Below is a small trained network, with its code and all its weights. Each question gives an input and a class and asks what happens when units are switched off, that is, made to give their printed mean instead of their output.

import numpy as np


def w(rows, s, z=0):
    codes = np.array(rows[::2]) - 128.0
    scale = np.full(codes.shape[1], s)
    scale[-1] = z or s
    return codes * scale


def f(y):
    return np.maximum(y, 0)


def log_softmax(a):
    a = a - a.max(-1, keepdims=True)
    return a - np.log(np.exp(a).sum(-1, keepdims=True))


def net(x, mask):
    res = np.array(x, float).reshape(1, 5) / 4 @ E
    y = f(res @ A[0][:, :-1].T + A[0][:, -1])
    res = res + np.where(mask, y, B[0][:, -1]) @ B[0][:, :-1]
    return log_softmax(res[-1] @ U[:, :-1].T + U[:, -1])


A, B = {}, {}
E = w([
[124,132,122,134,118,139,136,121,115],'x0',
[88,114,54,129,160,54,188,76,153],'x1',
[184,202,115,136,228,178,105,68,103],'x2',
[42,249,196,96,84,138,191,99,192],'x3',
[160,126,176,96,129,49,146,147,27],'x4',
],0.011)
A[0] = w([
[42,2,123,113,46,100,117,206,134,25],'N0',
[121,92,69,218,120,186,71,130,218,160],'N1',
[177,102,108,52,132,77,131,174,29,214],'N2',
[170,12,53,169,134,145,96,146,114,2],'N3',
[190,136,114,145,179,136,115,107,127,95],'N4',
[149,108,181,125,125,205,67,253,125,52],'N5',
[109,82,45,119,168,38,177,77,160,109],'N6',
],0.0094,0.0041)
B[0] = w([
[87,176,142,159,203,161,39,50,88,223],'N0',
[196,121,201,186,83,2,109,114,126,208],'N1',
[173,182,132,143,95,68,167,101,156,247],'N2',
[22,194,179,59,111,145,196,136,192,232],'N3',
[68,181,84,91,157,138,108,41,127,183],'N4',
[152,133,77,169,105,224,187,155,121,210],'N5',
[172,158,84,187,73,250,144,184,97,209],'N6',
],0.0099,0.014)
U = w([
[25,214,165,47,89,142,156,115,207,114],'0',
[95,200,119,152,228,162,2,18,57,95],'1',
[178,133,84,210,93,228,141,210,70,95],'2',
[196,158,182,178,71,19,109,122,90,178],'3',
[128,177,140,145,107,118,103,104,105,254],'4',
[155,107,142,128,154,103,135,188,168,120],'5',
[134,28,95,88,129,94,53,180,107,89],'6',
[132,54,136,95,160,70,88,185,107,80],'7',
],0.0087,0.0088)

Each question gives the input, the list of numbers given to net, and the class t.
The units are the neurons (one row each of A and B). Each row of codes is followed by its name. A weight is (code - 128) times the scale printed after its matrix; where a second scale follows, it is the last column's (A, B and U).
mask holds one flag per neuron, in row order. A switched-off neuron (its flag False) gives its mean, the last column of its row in B, instead of its output. The means were averaged over made-up inputs and are rounded, as every weight is.
A unit's drop is (log p(t) with every unit on - log p(t) with that unit switched off) / (log p(t) with every unit on - log p(t) with every unit switched off).
The circuit of an input: a set's keep is (log p(t) with only the set's units on - log p(t) with every unit switched off) / (log p(t) with every unit on - log p(t) with every unit switched off). Starting from all 7 units, units are removed one at a time, each time the one whose removal leaves the highest keep (on an exact tie, the one counted first), for as long as the keep stays at least 0.8.
units of the circuit, in order: the units of the circuit, biggest drop first
unit that matters most: the unit with the biggest drop
k most important neurons: the k neurons with the biggest drops, biggest first
drop when u is switched off: that unit's drop, to one decimal
input [-4,8,-1,0,5], class 2: units of the circuit, in order -> [N6]
input [6,7,4,5,6], class 2: units of the circuit, in order -> [N6 N3]
input [5,-7,-7,-2,-8], class 3: 3 most important neurons -> [N1 N6 N4]
input [-8,3,5,-6,-6], class 4: units of the circuit, in order -> [N1 N3]
input [2,1,5,3,7], class 3: units of the circuit, in order -> [N3 N0]
input [-7,-1,6,-5,-6], class 4: units of the circuit, in order -> [N1 N0 N3 N4]
input [6,7,6,0,-1], class 2: 3 most important neurons -> [N6 N0 N3]
input [4,-3,-4,-1,-2], class 1: 2 most important neurons -> [N0 N6]
input [-4,7,8,6,-3], class 1: 2 most important neurons -> [N3 N2]
input [3,6,0,7,8], class 3: 3 most important neurons -> [N3 N4 N5]
input [-6,5,4,-1,-6], class 3: 3 most important neurons -> [N1 N0 N5]
input [-5,-2,6,2,-7], class 3: 2 most important neurons -> [N1 N0]
input [3,-4,5,0,7], class 3: 4 most important neurons -> [N0 N2 N3 N6]
input [-4,8,-4,4,1], class 2: most important neuron -> [N6]
input [8,-4,-4,5,-2], class 4: 3 most important neurons -> [N3 N4 N6]
input [-2,4,-2,-3,0], class 2: 2 most important neurons -> [N6 N4]
input [6,6,6,5,-4], class 1: 2 most important neurons -> [N3 N5]
input [1,4,-7,7,-8], class 3: units of the circuit, in order -> [N1 N3]
input [7,8,4,3,-8], class 2: drop when N0 is switched off -> 0.1
input [7,-3,-3,4,1], class 4: drop when N6 is switched off -> 0.2
input [1,-8,-4,1,4], class 2: unit that matters most -> N5
input [2,0,-1,-5,-5], class 0: drop when N3 is switched off -> 2.8
